Here is a tiny trained network, its code and every weight. The questions are about switching its units off for an input and a target symbol, where a switched-off unit gives its printed mean instead of its output.

import numpy as np


def w(rows, s, z=0):
    codes = np.array(rows[::2]) - 128.0
    scale = np.full(codes.shape[1], s)
    scale[-1] = z or s
    return codes * scale


def f(y):
    return np.maximum(y, 0)


def softmax(a):
    e = np.exp(a - a.max(-1, keepdims=True))
    return e / e.sum(-1, keepdims=True)


def log_softmax(a):
    a = a - a.max(-1, keepdims=True)
    return a - np.log(np.exp(a).sum(-1, keepdims=True))


def net(x, mask):
    ids = ['ΔΞΣβγεζθλμπφ'.index(c) for c in x.split()]
    T = len(ids)
    res = E[ids] + P[:T]
    q, k, v = (res @ M[0].T for M in (Q, K, V))
    z = softmax(np.where(np.tri(T) > 0, q @ k.T / 3**0.5, -1e9)) @ v
    res = res + np.where(mask[0], z, O[0][:, -1]) @ O[0][:, :-1]
    y = f(res @ A[0][:, :-1].T + A[0][:, -1])
    res = res + np.where(mask[1:9], y, B[0][:, -1]) @ B[0][:, :-1]
    return log_softmax(res[-1] @ U[:, :-1].T + U[:, -1])


Q, K, V, O, A, B = {}, {}, {}, {}, {}, {}
E = w([
[64,169,141],'Δ',
[44,162,111],'Ξ',
[117,198,146],'Σ',
[168,223,178],'β',
[11,158,66],'γ',
[94,198,112],'ε',
[139,187,199],'ζ',
[63,153,166],'θ',
[214,48,104],'λ',
[83,176,148],'μ',
[67,7,46],'π',
[45,207,214],'φ',
],0.014)
P = w([
[57,112,255],'0',
[103,159,72],'1',
[104,161,68],'2',
[105,157,63],'3',
[95,158,62],'4',
[90,149,55],'5',
[92,153,53],'6',
[95,154,46],'7',
],0.0079)
Q[0] = w([
[162,15,249],'head 1',
[35,161,135],'head 1',
[55,253,96],'head 1',
],0.012)
K[0] = w([
[161,232,61],'head 1',
[111,187,220],'head 1',
[90,78,254],'head 1',
],0.015)
V[0] = w([
[9,43,120],'head 1',
[187,115,186],'head 1',
[103,134,45],'head 1',
],0.014)
O[0] = w([
[75,58,196,254],'head 1',
[151,122,46,103],'head 1',
[139,141,250,48],'head 1',
],0.019,0.0083)
A[0] = w([
[56,145,108,20],'neuron 1',
[163,232,121,89],'neuron 2',
[66,239,142,202],'neuron 3',
[156,178,189,84],'neuron 4',
[152,159,184,153],'neuron 5',
[154,55,34,224],'neuron 6',
[33,171,232,2],'neuron 7',
[252,42,57,62],'neuron 8',
],0.011,0.0071)
B[0] = w([
[152,196,166,173],'neuron 1',
[90,98,101,142],'neuron 2',
[108,116,2,184],'neuron 3',
[80,121,80,142],'neuron 4',
[96,188,135,153],'neuron 5',
[201,91,206,223],'neuron 6',
[181,162,82,253],'neuron 7',
[61,225,202,159],'neuron 8',
],0.01,0.021)
U = w([
[68,172,150,148],'Δ',
[166,226,84,3],'Ξ',
[215,126,130,174],'Σ',
[221,82,32,131],'β',
[25,254,172,75],'γ',
[109,114,129,205],'ε',
[221,181,166,94],'ζ',
[63,132,138,183],'θ',
[100,187,248,103],'λ',
[216,61,143,158],'μ',
[65,75,211,172],'π',
[40,172,34,115],'φ',
],0.0091,0.0073)

Each question gives the input, a string of symbols that net reads in full, and the target symbol t.
The units are the heads (3 rows each of Q, K, V and O) and the neurons (one row each of A and B). Each row of codes is followed by its name. A weight is (code - 128) times the scale printed after its matrix; where a second scale follows, it is the last column's (O, A, B and U).
mask holds one flag per unit, heads first, then neurons. A switched-off unit (its flag False) gives its mean, the last column of its rows in O or B, instead of its output. The means were averaged over made-up inputs and are rounded, as every weight is.
A unit's drop is (log p(t) with every unit on - log p(t) with that unit switched off) / (log p(t) with every unit on - log p(t) with every unit switched off).
The circuit of an input: a set's keep is (log p(t) with only the set's units on - log p(t) with every unit switched off) / (log p(t) with every unit on - log p(t) with every unit switched off). Starting from all 9 units, units are removed one at a time, each time the one whose removal leaves the highest keep (on an exact tie, the one counted first), for as long as the keep stays at least 0.8.
circuit, biggest first: the units of the circuit, biggest drop first
most important unit: the unit with the biggest drop
top k neurons: the k neurons with the biggest drops, biggest first
input β β ζ π π Σ Δ Σ, target Ξ: circuit, biggest first	neuron 8; head 1
input γ μ Ξ ε γ β, target γ: circuit, biggest first	head 1; neuron 5; neuron 6; neuron 4
input π γ φ Σ φ β Δ, target λ: circuit, biggest first	head 1; neuron 7
input ε γ Δ θ, target φ: top 2 neurons	neuron 6; neuron 3
input ε Σ ζ ζ, target φ: circuit, biggest first	neuron 6; head 1; neuron 3
input ζ Ξ ζ Σ, target ζ: circuit, biggest first	neuron 6; head 1; neuron 8
input φ ε φ λ ε γ, target μ: top 2 neurons	neuron 6; neuron 8
input θ ε Σ γ Ξ ε Ξ, target π: circuit, biggest first	head 1; neuron 7; neuron 3
input θ ε λ θ β, target π: circuit, biggest first	head 1; neuron 7
input γ ε γ ζ Σ Ξ, target γ: circuit, biggest first	head 1; neuron 6; neuron 7; neuron 5
input Ξ Σ ε Σ γ θ π, target π: top 2 neurons	neuron 3; neuron 1
input Σ Σ μ ε μ, target β: circuit, biggest first	head 1; neuron 8
input λ β ε Δ λ μ θ φ, target φ: top 3 neurons	neuron 7; neuron 3; neuron 6
input γ μ φ ε μ μ π ε, target γ: top 3 neurons	neuron 6; neuron 5; neuron 7
input ε λ μ λ λ β Δ, target φ: circuit, biggest first	neuron 6; head 1
input Δ ζ μ φ π π, target π: most important unit	neuron 3
input ε γ φ ζ λ, target λ: top 2 neurons	neuron 3; neuron 5
input β μ ε β ε θ μ γ, target Ξ: top neuron	neuron 8
input π ζ Σ π μ Σ, target λ: top 3 neurons	neuron 7; neuron 3; neuron 5
input γ β β μ γ, target γ: top 2 neurons	neuron 6; neuron 7
